Below are the code and all the weights of a small trained network. Each question names an input and a class and asks about switching units off, where a switched-off unit gives its printed mean instead of its output.

import numpy as np


def w(rows, s, z=0):
    codes = np.array(rows[::2]) - 128.0
    scale = np.full(codes.shape[1], s)
    scale[-1] = z or s
    return codes * scale


def norm(h):
    return h / np.sqrt((h * h).mean(-1, keepdims=True) + 1e-5)


def f(y):
    return y / 2 * (1 + np.tanh(0.7978845608 * (y + 0.044715 * y**3)))


def log_softmax(a):
    a = a - a.max(-1, keepdims=True)
    return a - np.log(np.exp(a).sum(-1, keepdims=True))


def net(x, mask):
    res = np.array(x, float).reshape(1, 5) / 4 @ E
    u = 0
    for l in range(4):
        y = f(norm(res) @ A[l][:, :-1].T + A[l][:, -1])
        res = res + np.where(mask[u : u + 3], y, B[l][:, -1]) @ B[l][:, :-1]
        u += 3
    return log_softmax(norm(res)[-1] @ U[:, :-1].T + U[:, -1])


A, B = {}, {}
E = w([
[128,138,142,128,119,119,99,118,131,141,145],'x0',
[156,9,142,2,125,83,67,162,180,102,99],'x1',
[48,96,191,193,118,192,212,102,62,247,186],'x2',
[81,98,40,128,95,197,64,126,150,102,152],'x3',
[138,117,115,136,135,120,138,117,142,127,146],'x4',
],0.0057)
A[0] = w([
[41,41,138,67,138,97,125,116,96,167,155,3],'L0N1',
[64,117,12,146,70,183,57,135,146,77,120,125],'L0N2',
[150,253,74,157,142,109,113,115,105,34,143,77],'L0N3',
],0.005,0.0049)
B[0] = w([
[177,138,89,143,11,148,165,206,123,92,173,151],'L0N1',
[80,133,107,86,122,134,166,123,165,137,183,254],'L0N2',
[140,82,219,125,53,174,159,190,166,136,182,213],'L0N3',
],0.012,0.004)
A[1] = w([
[241,200,189,149,18,51,204,170,75,152,110,138],'L1N1',
[181,85,250,53,71,177,228,173,168,160,201,75],'L1N2',
[167,77,38,179,49,253,57,134,127,150,124,4],'L1N3',
],0.0039,0.0037)
B[1] = w([
[139,43,193,221,178,86,144,146,147,136,37,223],'L1N1',
[138,73,159,190,118,118,57,255,111,88,117,253],'L1N2',
[217,141,48,111,63,221,62,165,150,62,177,126],'L1N3',
],0.0071,0.0053)
A[2] = w([
[252,160,182,36,134,48,100,173,172,93,80,154],'L2N1',
[87,168,91,171,33,255,83,145,107,101,223,2],'L2N2',
[82,251,246,124,209,114,189,104,220,154,174,84],'L2N3',
],0.0044,0.00097)
B[2] = w([
[168,144,123,144,175,160,101,57,80,122,134,254],'L2N1',
[173,163,91,94,131,140,144,67,155,9,141,247],'L2N2',
[91,81,53,170,92,129,144,156,100,174,146,169],'L2N3',
],0.011,0.0039)
A[3] = w([
[136,185,49,2,109,133,83,80,217,114,143,2],'L3N1',
[72,228,58,93,151,178,193,26,148,130,132,119],'L3N2',
[87,159,91,143,46,226,154,156,160,90,194,42],'L3N3',
],0.0052,0.0024)
B[3] = w([
[43,151,168,160,89,68,185,176,180,179,61,250],'L3N1',
[250,64,199,160,185,47,2,95,102,152,80,204],'L3N2',
[184,173,103,84,156,242,110,133,22,132,152,253],'L3N3',
],0.0085,0.0044)
U = w([
[176,63,227,199,131,90,135,208,130,98,87,77],'0',
[182,159,117,115,218,140,75,3,68,99,113,255],'1',
[130,136,81,81,59,221,118,171,137,65,230,129],'2',
[41,127,117,63,114,37,107,158,204,124,79,72],'3',
[12,157,110,194,110,95,215,109,94,203,131,90],'4',
],0.014,0.0029)

Each question gives the input, the list of numbers given to net, and the class t.
The units are the neurons (one row each of A and B). Each row of codes is followed by its name. A weight is (code - 128) times the scale printed after its matrix; where a second scale follows, it is the last column's (A, B and U).
mask holds one flag per neuron, layer by layer. A switched-off neuron (its flag False) gives its mean, the last column of its row in B, instead of its output. The means were averaged over made-up inputs and are rounded, as every weight is.
A unit's drop is (log p(t) with every unit on - log p(t) with that unit switched off) / (log p(t) with every unit on - log p(t) with every unit switched off).
The circuit of an input: a set's keep is (log p(t) with only the set's units on - log p(t) with every unit switched off) / (log p(t) with every unit on - log p(t) with every unit switched off). Starting from all 12 units, units are removed one at a time, each time the one whose removal leaves the highest keep (on an exact tie, the one counted first), for as long as the keep stays at least 0.8.
units of the circuit, in order: the units of the circuit, biggest drop first
most important unit: the unit with the biggest drop
k most important neurons: the k neurons with the biggest drops, biggest first
k most important neurons of layer l: the k neurons of layer l with the biggest drops, biggest first
drop of u: that unit's drop, to one decimal
input [-6,8,-3,0,0], class 1: most important unit	L2N1
input [-1,0,2,-1,7], class 4: 2 most important neurons	L0N3, L1N2
input [1,0,4,-7,6], class 4: 4 most important neurons	L0N3, L0N1, L3N2, L2N3
input [5,-8,8,3,2], class 1: units of the circuit, in order	L3N2, L2N2
input [6,7,8,1,-6], class 2: 2 most important neurons	L0N1, L1N3
input [-5,-1,-4,1,6], class 2: 2 most important neurons	L0N3, L0N2
input [-5,3,-7,1,-6], class 3: 2 most important neurons	L3N1, L1N1
input [8,-7,0,3,-7], class 2: 2 most important neurons	L0N3, L2N1
input [1,4,4,1,-5], class 2: 2 most important neurons	L1N3, L0N1
input [4,7,0,4,-2], class 3: units of the circuit, in order	L0N3, L3N1, L1N2
input [-8,0,4,8,-2], class 1: 2 most important neurons	L3N2, L0N3
input [-3,4,8,1,1], class 2: 2 most important neurons of layer 3	L3N2, L3N1
input [3,-2,1,-8,-6], class 4: 3 most important neurons	L0N3, L0N1, L1N2
input [4,1,-8,8,0], class 3: most important neuron of layer 0	L0N1
input [4,-5,1,-5,6], class 4: 2 most important neurons	L0N1, L3N2
input [-8,1,7,3,-1], class 2: 3 most important neurons	L0N1, L2N1, L1N3
input [-2,1,8,2,-6], class 2: 2 most important neurons	L0N1, L2N1
input [-4,7,8,2,0], class 2: 2 most important neurons	L0N1, L1N3
input [0,0,5,4,2], class 1: 2 most important neurons	L0N3, L3N2
input [-8,7,8,2,8], class 2: units of the circuit, in order	L0N1
input [-5,-3,2,-2,7], class 4: drop of L0N3	0.5
input [-3,4,-4,-8,-1], class 1: drop of L2N1	0.1
input [-8,4,-8,3,-5], class 3: drop of L3N1	0.6
input [3,4,-2,-6,2], class 1: drop of L0N3	0.2
